Here is a tiny trained network, its code and every weight. The questions are about switching its units off for an input and a class, where a switched-off unit gives its printed mean instead of its output.

import numpy as np


def w(rows, s, z=0):
    codes = np.array(rows[::2]) - 128.0
    scale = np.full(codes.shape[1], s)
    scale[-1] = z or s
    return codes * scale


def norm(h):
    return h / np.sqrt((h * h).mean(-1, keepdims=True) + 1e-5)


def f(y):
    return y / 2 * (1 + np.tanh(0.7978845608 * (y + 0.044715 * y**3)))


def log_softmax(a):
    a = a - a.max(-1, keepdims=True)
    return a - np.log(np.exp(a).sum(-1, keepdims=True))


def net(x, mask):
    res = np.array(x, float).reshape(1, 3) / 4 @ E
    u = 0
    for l in range(2):
        y = f(norm(res) @ A[l][:, :-1].T + A[l][:, -1])
        res = res + np.where(mask[u : u + 10], y, B[l][:, -1]) @ B[l][:, :-1]
        u += 10
    return log_softmax(norm(res)[-1] @ U[:, :-1].T + U[:, -1])


A, B = {}, {}
E = w([
[170,176,71,106,56,150,180,129,241,72],'x0',
[101,69,180,100,123,139,136,220,230,161],'x1',
[147,82,143,3,96,159,59,141,122,33],'x2',
],0.0044)
A[0] = w([
[176,204,89,172,111,146,129,3,33,88,3],'L0N1',
[112,166,116,242,126,131,175,189,165,182,95],'L0N2',
[142,125,170,89,176,163,79,166,73,66,89],'L0N3',
[63,75,100,86,173,174,106,205,103,133,63],'L0N4',
[148,75,90,69,85,153,169,129,168,100,15],'L0N5',
[127,102,80,24,110,92,53,107,15,131,222],'L0N6',
[148,108,138,71,40,123,145,166,137,86,22],'L0N7',
[164,212,128,50,34,205,96,99,156,84,111],'L0N8',
[98,93,150,213,167,74,143,141,73,246,73],'L0N9',
[143,179,42,179,113,131,197,117,175,135,87],'L0N10',
],0.0044,0.002)
B[0] = w([
[223,147,123,232,175,35,66,85,66,39,225],'L0N1',
[60,92,110,84,167,111,167,80,127,139,224],'L0N2',
[132,146,79,77,200,95,157,168,84,162,177],'L0N3',
[202,138,162,137,127,104,80,133,64,157,158],'L0N4',
[155,117,138,146,123,210,108,123,211,110,168],'L0N5',
[131,105,72,143,183,115,199,97,175,189,252],'L0N6',
[139,154,101,75,101,163,113,155,108,117,170],'L0N7',
[50,209,184,128,95,163,161,119,139,134,233],'L0N8',
[99,202,221,120,50,191,144,122,136,109,243],'L0N9',
[171,1,87,145,138,103,111,183,149,168,207],'L0N10',
],0.005,0.0038)
A[1] = w([
[123,140,124,192,71,138,206,59,195,98,202],'L1N1',
[102,88,49,93,110,102,196,155,212,134,130],'L1N2',
[223,165,113,206,128,29,82,81,101,56,2],'L1N3',
[116,169,169,238,170,77,94,132,107,87,228],'L1N4',
[182,155,115,72,89,175,86,160,167,86,72],'L1N5',
[164,192,32,115,140,123,138,60,98,97,108],'L1N6',
[169,130,66,196,128,62,83,74,67,64,2],'L1N7',
[75,186,192,165,2,190,99,129,133,140,48],'L1N8',
[202,61,102,108,215,51,143,137,60,192,144],'L1N9',
[77,137,189,139,146,107,136,96,111,174,71],'L1N10',
],0.0054,0.0019)
B[1] = w([
[191,115,132,108,184,99,37,158,102,144,245],'L1N1',
[125,107,34,197,100,99,104,121,82,142,230],'L1N2',
[251,2,179,206,51,183,84,64,106,52,241],'L1N3',
[128,22,145,130,62,198,206,120,166,111,227],'L1N4',
[117,200,109,163,81,196,148,114,135,58,196],'L1N5',
[130,106,150,145,141,95,181,62,36,161,203],'L1N6',
[177,44,186,214,30,169,78,102,123,72,231],'L1N7',
[80,80,220,80,76,173,157,172,141,104,207],'L1N8',
[193,181,166,101,160,115,43,201,211,134,254],'L1N9',
[99,136,131,43,118,82,159,119,115,78,173],'L1N10',
],0.0054,0.0042)
U = w([
[102,62,16,212,133,45,134,163,175,219,132],'0',
[186,169,148,63,227,84,40,193,132,182,128],'1',
[16,169,110,189,181,63,69,96,120,70,5],'2',
[228,60,150,214,96,133,108,53,70,81,141],'3',
[15,174,113,188,174,58,61,89,124,76,5],'4',
[108,181,89,106,30,226,121,184,192,70,128],'5',
[100,205,52,90,163,133,196,47,55,109,125],'6',
[7,98,235,112,115,119,216,131,101,178,135],'7',
],0.012,0.021)

Each question gives the input, the list of numbers given to net, and the class t.
The units are the neurons (one row each of A and B). Each row of codes is followed by its name. A weight is (code - 128) times the scale printed after its matrix; where a second scale follows, it is the last column's (A, B and U).
mask holds one flag per neuron, layer by layer. A switched-off neuron (its flag False) gives its mean, the last column of its row in B, instead of its output. The means were averaged over made-up inputs and are rounded, as every weight is.
A unit's drop is (log p(t) with every unit on - log p(t) with that unit switched off) / (log p(t) with every unit on - log p(t) with every unit switched off).
The circuit of an input: a set's keep is (log p(t) with only the set's units on - log p(t) with every unit switched off) / (log p(t) with every unit on - log p(t) with every unit switched off). Starting from the 12 units with the biggest drops (on a tie, the unit counted first), units are removed one at a time, each time the one whose removal leaves the highest keep (on an exact tie, the one counted first), for as long as the keep stays at least 0.8.
units of the circuit, in order: the units of the circuit, biggest drop first
most important unit: the unit with the biggest drop
top k neurons: the k neurons with the biggest drops, biggest first
k most important neurons of layer l: the k neurons of layer l with the biggest drops, biggest first
drop of u: that unit's drop, to one decimal
input [-3,6,-7], class 7: most important unit : L0N9
input [8,7,-2], class 0: units of the circuit, in order : L0N9, L1N2
input [-8,-3,-2], class 7: units of the circuit, in order : L0N9, L1N3
input [-1,4,4], class 5: top 2 neurons : L1N5, L0N1
input [8,-1,-2], class 0: 2 most important neurons of layer 0 : L0N10, L0N9
input [0,3,-6], class 7: top 2 neurons : L0N9, L0N6
input [-1,2,6], class 5: top 2 neurons : L0N1, L1N1
input [-5,6,1], class 1: top 2 neurons : L0N8, L0N4
input [3,5,-1], class 0: top 2 neurons : L0N9, L1N2
input [1,3,0], class 5: 3 most important neurons of layer 0 : L0N6, L0N10, L0N3
input [-6,-1,1], class 1: top 2 neurons : L1N9, L0N8
input [2,0,0], class 5: top 2 neurons : L0N6, L0N8
input [-3,8,7], class 1: top 2 neurons : L0N9, L0N4
input [-1,4,6], class 5: most important unit : L1N5
input [1,-1,-7], class 0: 3 most important neurons of layer 0 : L0N10, L0N8, L0N2
input [-1,7,-1], class 7: top 4 neurons : L0N6, L0N10, L1N9, L1N1
input [-1,-1,7], class 6: top 2 neurons : L0N8, L0N10
input [-5,0,1], class 1: top 2 neurons : L0N8, L1N9
input [7,-3,2], class 5: drop of L1N3 : 0.1
input [-2,5,3], class 1: most important neuron of layer 0 : L0N9
input [2,-2,8], class 6: drop of L1N6 : 0.1
